Each row has a name. Each question is about the rows just above it. Places in a row count from 1.

Rit: [-13.8  -1.0   3.4 -12.4   0.3   3.8 -13.9  43.6 -13.9  12.6  15.0  -9.6
  -4.0  -0.1 -21.9  -3.8  -1.6 -24.1  11.1 -11.0  -6.7   2.5   6.5   6.7
   7.6 -14.9  57.3 -11.1 -25.1  12.1  -8.0   4.3   3.5]
veso: [-18.1  -2.3  -2.2  -8.8  -5.2 -19.5   6.0   8.2   7.8  -7.5   7.0   5.3
  -4.2   5.0 -25.4  18.7  -1.1   1.0 -16.3  -2.7 -14.8  -5.0 -10.6  10.0
   6.9   3.9 -16.0  -7.6   6.0   6.8  -3.6 -17.0  18.0]
lupeb: [  1.2  -7.4  -1.8  -2.0  -2.0  -9.6  -7.2  14.3   7.9  -0.3   5.8   9.2
 -28.6   5.3  -3.3  -1.9 -21.1   6.4 -12.9  -1.6 -23.7   0.9 -17.2 -14.0
   1.4 -14.7  90.4 -11.7 -12.2   1.5 -32.0   5.2   6.7]
deme: [-17.4   5.1   7.6   8.2   0.6   8.6   1.2  30.1  -2.8  42.2  28.7  10.7
  -9.5  -0.3   1.4  -4.8  17.9  28.3  -2.6  -9.2  10.0  -2.8   7.7   9.8
 -14.9  20.0 -12.2   2.1  18.7  -3.9  -3.4  19.3   6.0]
merav: [  2.9  14.8 -35.0  -3.9   2.1 -18.6   8.9 -33.1  15.3 -12.0   1.7   4.4
  16.0  -0.1 -13.5  -7.7  15.6  12.0  -3.0  -9.0 -24.6  -3.0 -11.6   7.6
  -0.2  12.7 -46.9  16.3  10.6  -7.5 -22.8   5.6  14.5]
kemi: [-38.0  14.8 -35.0  -3.9   2.1 -18.6   8.9 -33.1  -0.1 -12.0   1.7   4.4
 -18.6  -0.1 -13.5  -7.7  15.6  12.0  -3.0  -9.0 -24.6  -3.0  -0.1   7.6
   9.5   5.4  -0.1   9.8  20.0   5.7  -2.9  -3.2  -2.9]
nobik: [  7.1   1.0  -2.7  -0.4  -1.1  -8.2  -0.5  33.3  -5.1  49.1  24.2   0.1
  13.8  -4.3  -7.9  11.1  -6.7   1.3 -11.8  15.8 -22.2  11.7   2.0  -6.8
   0.3   4.0  34.0  -4.5   3.3   5.9  -3.7  -1.4  13.0]
peg: [ 12.9   2.7   1.7   9.7   1.3  12.2  10.1 -25.0 -11.3 -14.0  -5.7   6.8
  33.1  -3.6 -13.4  -1.8  -1.4  52.2  -6.7  -4.9  15.8  -3.1   6.0  21.4
 -13.5  20.8  40.8   4.9   4.8  -1.0  -3.6   9.0  -4.7]
Pes: [-14.5   3.3 -10.6   2.7  -0.7  -4.9   5.6  15.2  -9.3 -18.9   8.3  -0.4
   3.8  -4.2   8.2  -3.0  19.3  37.7   3.4 -27.3 -18.3 -26.5   6.9   6.1
  11.2   6.1 -37.9  -5.7  -1.4  -4.6 -14.3   4.7  -5.7]
kavov: [-14.5   3.3 -10.6   2.7  -0.7  -4.9   5.6  15.2  -9.3 -18.9   8.3  -0.4
   3.8  -4.2   8.2  -3.0  19.3  37.7 -12.9 -27.3 -18.3 -26.5   6.9   6.1
  11.2   6.1 -37.9  -5.7  -1.4  -4.6 -14.3   4.7  -5.7]
Right after [13.8] comes => [-4.3]
Places of [-12.0] in row kemi: => 10
The entry that follows [5.2]: => [6.7]
Right after [-11.0] comes => [-6.7]
The entry that follows [-14.8]: => [-5.0]
At which places does kemi hold [-0.1]? => 9 14 23 27

nobik: [-15.3   2.6 -63.6  70.2 -66.2  11.7   2.4]
Pes: [-51.3  33.6 -40.7   1.4 -38.3   4.7 -31.3]
peg: [-22.9  -6.0 -10.6 -15.4  28.5  -8.9 -13.1]
sus: [ -3.9  -9.9   1.9 -24.3 -38.3 -17.3  -7.0]
zug: [-18.3 -32.1  12.3  31.7  22.0  -4.5 -15.6]
veso: [-18.5  31.3 -67.5 -29.3 -39.7  18.0 -28.2]
lupeb: [ 24.7  57.5  18.6 -39.6  31.8   8.2  15.4]
merav: [ -2.7  57.1 -31.0  -1.7   9.8   3.9  10.9]
Every place of [3.9] in merav: => 6
What comes right after [31.8] in the named rows? => [8.2]

